Here is a tiny trained network, its code and every weight. The questions are about switching its units off for an input and a target symbol, where a switched-off unit gives its printed mean instead of its output.

import numpy as np


def w(rows, s, z=0):
    codes = np.array(rows[::2]) - 128.0
    scale = np.full(codes.shape[1], s)
    scale[-1] = z or s
    return codes * scale


def f(y):
    return y / 2 * (1 + np.tanh(0.7978845608 * (y + 0.044715 * y**3)))


def softmax(a):
    e = np.exp(a - a.max(-1, keepdims=True))
    return e / e.sum(-1, keepdims=True)


def log_softmax(a):
    a = a - a.max(-1, keepdims=True)
    return a - np.log(np.exp(a).sum(-1, keepdims=True))


def net(x, mask):
    ids = ['γζημξπστφ'.index(c) for c in x.split()]
    T = len(ids)
    res = E[ids] + P[:T]
    u = 0
    for l in range(2):
        q, k, v = (res @ M[l].T for M in (Q, K, V))
        z = softmax(np.where(np.tri(T) > 0, q @ k.T / 2**0.5, -1e9)) @ v
        res = res + np.where(mask[u], z, O[l][:, -1]) @ O[l][:, :-1]
        u += 1
        y = f(res @ A[l][:, :-1].T + A[l][:, -1])
        res = res + np.where(mask[u : u + 4], y, B[l][:, -1]) @ B[l][:, :-1]
        u += 4
    return log_softmax(res[-1] @ U[:, :-1].T + U[:, -1])


Q, K, V, O, A, B = {}, {}, {}, {}, {}, {}
E = w([
[122,49,124,184,163],'γ',
[137,90,181,187,142],'ζ',
[83,139,160,225,44],'η',
[134,183,169,164,90],'μ',
[92,72,62,156,92],'ξ',
[120,254,216,107,110],'π',
[146,106,212,147,206],'σ',
[139,107,141,36,202],'τ',
[74,36,141,240,74],'φ',
],0.012)
P = w([
[248,74,158,164,94],'0',
[205,76,69,118,240],'1',
[73,198,31,221,218],'2',
[150,55,182,140,48],'3',
[55,128,136,37,172],'4',
[91,207,60,253,222],'5',
[56,48,204,124,41],'6',
],0.011)
Q[0] = w([
[126,110,103,121,250],'L0H0',
[171,109,133,103,148],'L0H0',
],0.013)
K[0] = w([
[163,180,39,166,185],'L0H0',
[10,137,162,96,185],'L0H0',
],0.012)
V[0] = w([
[38,123,142,129,68],'L0H0',
[3,207,76,248,190],'L0H0',
],0.0048)
O[0] = w([
[130,174,119,15,123,6],'L0H0',
[76,254,122,83,9,155],'L0H0',
],0.0042,0.0012)
A[0] = w([
[87,188,148,117,157,253],'L0N0',
[82,119,114,138,121,55],'L0N1',
[245,75,148,82,58,63],'L0N2',
[43,122,127,101,199,111],'L0N3',
],0.012,0.0051)
B[0] = w([
[122,43,116,192,128,254],'L0N0',
[192,184,132,72,161,138],'L0N1',
[108,4,138,183,42,214],'L0N2',
[144,147,143,216,98,206],'L0N3',
],0.011,0.0047)
Q[1] = w([
[142,198,50,218,183],'L1H0',
[253,156,114,170,67],'L1H0',
],0.014)
K[1] = w([
[253,134,86,179,97],'L1H0',
[113,102,135,161,27],'L1H0',
],0.019)
V[1] = w([
[188,49,219,3,202],'L1H0',
[48,65,33,118,156],'L1H0',
],0.019)
O[1] = w([
[86,21,246,98,203,202],'L1H0',
[227,111,90,27,168,254],'L1H0',
],0.013,0.0061)
A[1] = w([
[9,178,55,153,194,207],'L1N0',
[64,105,190,86,168,2],'L1N1',
[159,166,159,25,173,52],'L1N2',
[16,183,120,152,103,21],'L1N3',
],0.011,0.0072)
B[1] = w([
[90,82,155,100,48,175],'L1N0',
[72,180,66,121,113,250],'L1N1',
[133,228,210,119,101,168],'L1N2',
[198,202,118,143,249,165],'L1N3',
],0.018)
U = w([
[120,60,88,86,229,255],'γ',
[75,62,219,159,81,154],'ζ',
[145,190,113,115,109,40],'η',
[103,139,191,185,47,174],'μ',
[140,118,3,43,179,100],'ξ',
[132,135,208,129,171,187],'π',
[70,94,42,151,155,57],'σ',
[92,151,131,86,113,102],'τ',
[107,109,75,119,39,108],'φ',
],0.0078,0.008)

Each question gives the input, a string of symbols that net reads in full, and the target symbol t.
The units are the heads (2 rows each of Q, K, V and O) and the neurons (one row each of A and B). Each row of codes is followed by its name. A weight is (code - 128) times the scale printed after its matrix; where a second scale follows, it is the last column's (O, A, B and U).
mask holds one flag per unit, layer by layer, with each layer's heads first. A switched-off unit (its flag False) gives its mean, the last column of its rows in O or B, instead of its output. The means were averaged over made-up inputs and are rounded, as every weight is.
A unit's drop is (log p(t) with every unit on - log p(t) with that unit switched off) / (log p(t) with every unit on - log p(t) with every unit switched off).
The circuit of an input: a set's keep is (log p(t) with only the set's units on - log p(t) with every unit switched off) / (log p(t) with every unit on - log p(t) with every unit switched off). Starting from all 10 units, units are removed one at a time, each time the one whose removal leaves the highest keep (on an exact tie, the one counted first), for as long as the keep stays at least 0.8.
units of the circuit, in order: the units of the circuit, biggest drop first
unit that matters most: the unit with the biggest drop
top k neurons: the k neurons with the biggest drops, biggest first
top k neurons in layer l: the k neurons of layer l with the biggest drops, biggest first
input π γ ζ, target π: units of the circuit, in order	L1N3, L1H0
input φ φ τ, target φ: units of the circuit, in order	L1H0, L0N3, L1N0
input γ τ ζ, target γ: unit that matters most	L0N0
input ξ μ μ, target ξ: units of the circuit, in order	L1H0, L0N2
input μ φ τ ζ μ π η, target η: units of the circuit, in order	L1H0, L1N3
input φ γ ξ σ φ σ, target φ: units of the circuit, in order	L1H0, L1N0
input τ φ σ ζ, target ζ: top 3 neurons	L1N3, L0N0, L0N2
input σ μ μ, target σ: units of the circuit, in order	L1N1, L1H0, L0N3
input τ π μ ξ, target ξ: top 2 neurons	L1N0, L0N2
input γ γ τ, target γ: units of the circuit, in order	L1N1, L1N2
input φ τ τ φ γ τ σ, target σ: top 4 neurons	L0N3, L1N1, L0N0, L1N2
input ζ ζ μ σ φ, target γ: top 2 neurons in layer 0	L0N1, L0N2
input μ σ γ, target μ: top 2 neurons in layer 0	L0N2, L0N3
input γ γ γ γ ξ, target π: unit that matters most	L1H0
input φ ξ ζ μ φ μ π, target π: top 2 neurons	L1N3, L0N3
input μ η ζ ζ, target ζ: units of the circuit, in order	L1N3, L1N1
input φ μ π, target φ: top 4 neurons	L0N2, L0N0, L1N0, L1N3
input μ σ ξ μ π, target σ: units of the circuit, in order	L1N1, L0N0, L1H0
input ξ γ τ τ σ ζ, target ξ: top 2 neurons	L0N0, L0N2
input η φ φ γ, target γ: top 2 neurons in layer 0	L0N1, L0N3
input φ φ γ γ π ζ, target φ: top 2 neurons	L0N0, L0N2
input τ π σ, target τ: top neuron in layer 1	L1N1
